Below are the code and all the weights of a small trained network. Each question names an input and a class and asks about switching units off, where a switched-off unit gives its printed mean instead of its output.

import numpy as np


def w(rows, s, z=0):
    codes = np.array(rows[::2]) - 128.0
    scale = np.full(codes.shape[1], s)
    scale[-1] = z or s
    return codes * scale


def norm(h):
    return h / np.sqrt((h * h).mean(-1, keepdims=True) + 1e-5)


def f(y):
    return y / 2 * (1 + np.tanh(0.7978845608 * (y + 0.044715 * y**3)))


def log_softmax(a):
    a = a - a.max(-1, keepdims=True)
    return a - np.log(np.exp(a).sum(-1, keepdims=True))


def net(x, mask):
    res = np.array(x, float).reshape(1, 4) / 4 @ E
    u = 0
    for l in range(3):
        y = f(norm(res) @ A[l][:, :-1].T + A[l][:, -1])
        res = res + np.where(mask[u : u + 3], y, B[l][:, -1]) @ B[l][:, :-1]
        u += 3
    return log_softmax(norm(res)[-1] @ U[:, :-1].T + U[:, -1])


A, B = {}, {}
E = w([
[129,167,47,75,191],'x0',
[203,90,132,114,71],'x1',
[87,115,94,105,58],'x2',
[99,174,118,254,70],'x3',
],0.0083)
A[0] = w([
[81,135,175,226,67,96],'L0N1',
[155,59,170,201,130,252],'L0N2',
[53,253,61,224,100,20],'L0N3',
],0.0049,0.0013)
B[0] = w([
[103,169,96,153,133,226],'L0N1',
[77,117,70,145,119,207],'L0N2',
[199,246,105,88,96,253],'L0N3',
],0.014,0.0026)
A[1] = w([
[187,195,3,148,219,191],'L1N1',
[238,87,183,72,31,157],'L1N2',
[55,130,30,39,3,254],'L1N3',
],0.005,0.0036)
B[1] = w([
[131,116,213,154,113,249],'L1N1',
[255,84,120,250,125,169],'L1N2',
[136,153,213,121,189,254],'L1N3',
],0.0092,0.0047)
A[2] = w([
[147,127,130,196,33,113],'L2N1',
[147,2,136,91,111,254],'L2N2',
[111,146,131,56,216,130],'L2N3',
],0.0099,0.0029)
B[2] = w([
[147,63,88,162,114,250],'L2N1',
[94,196,91,155,230,254],'L2N2',
[77,118,79,91,2,248],'L2N3',
],0.015,0.0043)
U = w([
[95,177,75,2,235,252],'0',
[214,171,99,166,218,42],'1',
[117,56,23,47,110,102],'2',
],0.0071,0.0024)

Each question gives the input, the list of numbers given to net, and the class t.
The units are the neurons (one row each of A and B). Each row of codes is followed by its name. A weight is (code - 128) times the scale printed after its matrix; where a second scale follows, it is the last column's (A, B and U).
mask holds one flag per neuron, layer by layer. A switched-off neuron (its flag False) gives its mean, the last column of its row in B, instead of its output. The means were averaged over made-up inputs and are rounded, as every weight is.
A unit's drop is (log p(t) with every unit on - log p(t) with that unit switched off) / (log p(t) with every unit on - log p(t) with every unit switched off).
The circuit of an input: a set's keep is (log p(t) with only the set's units on - log p(t) with every unit switched off) / (log p(t) with every unit on - log p(t) with every unit switched off). Starting from all 9 units, units are removed one at a time, each time the one whose removal leaves the highest keep (on an exact tie, the one counted first), for as long as the keep stays at least 0.8.
circuit, biggest first: the units of the circuit, biggest drop first
most important unit: the unit with the biggest drop
top k neurons: the k neurons with the biggest drops, biggest first
k most important neurons of layer l: the k neurons of layer l with the biggest drops, biggest first
drop when u is switched off: that unit's drop, to one decimal
input [-2,5,-4,4], class 2: 2 most important neurons of layer 2	(L2N1, L2N2)
input [-5,6,-5,3], class 2: circuit, biggest first	(L2N1, L0N2)
input [-7,6,-1,-7], class 1: most important unit	L1N2
input [-7,7,-7,7], class 2: circuit, biggest first	(L2N1, L2N2)
input [3,3,8,5], class 1: circuit, biggest first	(L2N3, L1N3)
input [8,-5,4,0], class 2: top 3 neurons	(L2N3, L2N2, L0N1)
input [6,-4,-7,-2], class 2: 2 most important neurons of layer 2	(L2N3, L2N2)
input [0,5,8,0], class 1: top 2 neurons	(L1N2, L1N3)
input [-4,7,2,-7], class 1: top 2 neurons	(L1N2, L2N2)
input [3,-3,2,-2], class 2: 2 most important neurons of layer 2	(L2N3, L2N2)
input [3,-7,-7,-1], class 2: top 3 neurons	(L2N3, L2N2, L1N3)
input [3,-1,-6,-7], class 2: drop when L2N1 is switched off	-0.2
input [3,-6,-5,-6], class 2: drop when L1N2 is switched off	0.0
input [8,-7,2,-7], class 2: circuit, biggest first	(L2N3)
input [3,-8,-4,0], class 2: drop when L1N3 is switched off	0.2
input [0,3,3,-7], class 1: drop when L0N2 is switched off	0.2
